Here is a tiny trained network, its code and every weight. The questions are about switching its units off for an input and a class, where a switched-off unit gives its printed mean instead of its output.

import numpy as np


def w(rows, s, z=0):
    codes = np.array(rows[::2]) - 128.0
    scale = np.full(codes.shape[1], s)
    scale[-1] = z or s
    return codes * scale


def norm(h):
    return h / np.sqrt((h * h).mean(-1, keepdims=True) + 1e-5)


def f(y):
    return y / 2 * (1 + np.tanh(0.7978845608 * (y + 0.044715 * y**3)))


def log_softmax(a):
    a = a - a.max(-1, keepdims=True)
    return a - np.log(np.exp(a).sum(-1, keepdims=True))


def net(x, mask):
    res = np.array(x, float).reshape(1, 8) / 4 @ E
    u = 0
    for l in range(4):
        y = f(norm(res) @ A[l][:, :-1].T + A[l][:, -1])
        res = res + np.where(mask[u : u + 4], y, B[l][:, -1]) @ B[l][:, :-1]
        u += 4
    return log_softmax(norm(res)[-1] @ U[:, :-1].T + U[:, -1])


A, B = {}, {}
E = w([
[223,209,181,191,192,134,144,171,128,183],'x0',
[133,140,110,120,122,109,128,154,150,109],'x1',
[23,175,234,143,163,72,239,168,101,90],'x2',
[149,88,173,98,148,116,115,105,106,129],'x3',
[98,178,74,3,156,136,126,212,5,157],'x4',
[116,127,123,141,124,122,128,120,117,154],'x5',
[134,133,132,125,112,144,145,115,128,126],'x6',
[141,127,146,120,127,165,141,114,125,106],'x7',
],0.0062)
A[0] = w([
[184,113,131,212,108,105,49,21,254,114,122],'0.n1',
[103,75,219,226,103,80,215,121,208,103,1],'0.n2',
[9,56,125,140,78,55,168,18,188,19,239],'0.n3',
[162,47,84,159,114,156,86,112,192,142,26],'0.n4',
],0.0057,0.0018)
B[0] = w([
[70,255,235,111,97,129,254,112,60,124,233],'0.n1',
[154,25,24,203,182,193,77,112,223,165,215],'0.n2',
[118,163,54,120,201,127,48,82,23,99,253],'0.n3',
[127,167,162,97,66,84,92,105,159,170,169],'0.n4',
],0.0072,0.0074)
A[1] = w([
[116,208,177,153,186,101,148,107,143,194,96],'1.n1',
[207,80,146,215,124,109,115,121,240,170,187],'1.n2',
[160,142,42,118,111,124,138,131,141,131,251],'1.n3',
[255,185,142,169,129,124,114,190,59,164,79],'1.n4',
],0.0068,0.0022)
B[1] = w([
[116,128,141,82,134,105,145,182,149,142,253],'1.n1',
[22,90,141,86,195,155,112,255,143,89,210],'1.n2',
[120,39,138,104,129,101,129,104,131,129,202],'1.n3',
[162,106,67,192,194,114,183,76,236,103,242],'1.n4',
],0.0094,0.0042)
A[2] = w([
[111,96,76,109,94,175,9,128,90,184,222],'2.n1',
[141,189,219,157,161,107,191,213,181,167,141],'2.n2',
[72,128,158,95,220,134,116,254,137,154,97],'2.n3',
[84,224,149,84,50,41,99,61,72,90,1],'2.n4',
],0.0064,0.00097)
B[2] = w([
[168,109,156,71,101,107,189,152,229,143,214],'2.n1',
[233,158,206,64,40,74,160,137,57,146,254],'2.n2',
[68,134,141,154,57,192,113,60,113,122,227],'2.n3',
[72,11,213,209,147,254,64,243,217,55,210],'2.n4',
],0.0083,0.0062)
A[3] = w([
[173,124,1,193,206,82,77,41,117,121,64],'3.n1',
[133,5,71,87,126,145,66,172,164,122,1],'3.n2',
[60,93,181,223,131,172,119,191,113,98,88],'3.n3',
[99,121,97,104,105,11,203,146,166,96,204],'3.n4',
],0.0062,0.00078)
B[3] = w([
[187,178,50,220,254,66,145,30,80,185,228],'3.n1',
[183,250,192,161,104,98,174,138,113,186,243],'3.n2',
[74,84,82,202,118,147,60,179,144,42,254],'3.n3',
[115,108,204,135,80,157,123,66,72,171,166],'3.n4',
],0.0096,0.0052)
U = w([
[43,41,156,162,90,244,51,208,150,27,77],'0',
[181,212,209,34,28,95,205,160,126,172,68],'1',
[162,125,18,179,221,95,118,62,140,133,252],'2',
],0.011,0.00028)

Each question gives the input, the list of numbers given to net, and the class t.
The units are the neurons (one row each of A and B). Each row of codes is followed by its name. A weight is (code - 128) times the scale printed after its matrix; where a second scale follows, it is the last column's (A, B and U).
mask holds one flag per neuron, layer by layer. A switched-off neuron (its flag False) gives its mean, the last column of its row in B, instead of its output. The means were averaged over made-up inputs and are rounded, as every weight is.
A unit's drop is (log p(t) with every unit on - log p(t) with that unit switched off) / (log p(t) with every unit on - log p(t) with every unit switched off).
The circuit of an input: a set's keep is (log p(t) with only the set's units on - log p(t) with every unit switched off) / (log p(t) with every unit on - log p(t) with every unit switched off). Starting from the 12 units with the biggest drops (on a tie, the unit counted first), units are removed one at a time, each time the one whose removal leaves the highest keep (on an exact tie, the one counted first), for as long as the keep stays at least 0.8.
units of the circuit, in order: the units of the circuit, biggest drop first
k most important neurons: the k neurons with the biggest drops, biggest first
top k neurons in layer l: the k neurons of layer l with the biggest drops, biggest first
drop when u is switched off: that unit's drop, to one decimal
input [7,5,7,-4,-5,-6,-2,8], class 0: units of the circuit, in order	[0.n2 1.n2]
input [-7,-4,1,-1,-7,7,-6,-8], class 2: units of the circuit, in order	[0.n3]
input [-3,-8,5,-3,-5,3,2,3], class 2: 2 most important neurons	[0.n3 0.n2]
input [-5,6,8,-2,-1,8,-4,-1], class 2: top 2 neurons in layer 0	[0.n2 0.n1]
input [5,-5,0,4,-4,1,7,3], class 1: 3 most important neurons	[0.n1 2.n2 2.n4]
input [-8,-7,0,4,8,-4,2,-7], class 1: 2 most important neurons	[0.n1 3.n2]
input [1,-5,-7,3,0,4,-3,4], class 1: 3 most important neurons	[0.n3 1.n4 0.n4]
input [-1,4,0,-8,1,0,-1,4], class 1: 2 most important neurons	[0.n1 1.n4]
input [-1,8,7,-8,-5,1,8,-5], class 2: 2 most important neurons	[0.n3 0.n2]
input [0,7,-7,-4,7,-6,-1,6], class 1: 2 most important neurons	[2.n1 0.n3]
input [0,6,-4,-6,-1,0,2,-3], class 0: 2 most important neurons	[2.n4 0.n2]
input [1,-3,3,4,-2,4,2,-7], class 0: 2 most important neurons	[1.n2 0.n2]
input [6,0,0,0,6,-4,-1,-1], class 2: 3 most important neurons	[1.n4 0.n1 2.n1]
input [8,-5,2,3,-5,-1,6,-4], class 0: units of the circuit, in order	[1.n2]
input [-8,3,-1,1,4,3,-3,1], class 1: 3 most important neurons	[0.n1 3.n2 2.n1]
input [-8,-7,1,8,-3,-5,-8,-7], class 2: top 2 neurons in layer 0	[0.n3 0.n1]
input [2,-7,-5,-7,-2,7,-2,0], class 1: 2 most important neurons	[0.n3 2.n2]
input [-5,-7,-7,-5,-2,1,4,-7], class 0: 2 most important neurons	[2.n4 0.n1]
input [-7,6,5,0,-7,2,0,8], class 2: top 2 neurons in layer 0	[0.n3 0.n2]
input [4,-6,8,7,-2,0,-1,-7], class 0: most important neuron	[0.n2]
input [8,-6,5,7,-3,-8,-5,-1], class 0: drop when 1.n2 is switched off	1.8
input [-2,-6,-7,3,5,7,2,-8], class 1: drop when 2.n1 is switched off	0.3
input [-2,4,6,-5,-3,-7,1,-4], class 2: drop when 0.n3 is switched off	2.1
input [-6,5,-5,-2,6,0,-7,-4], class 1: drop when 1.n3 is switched off	0.0
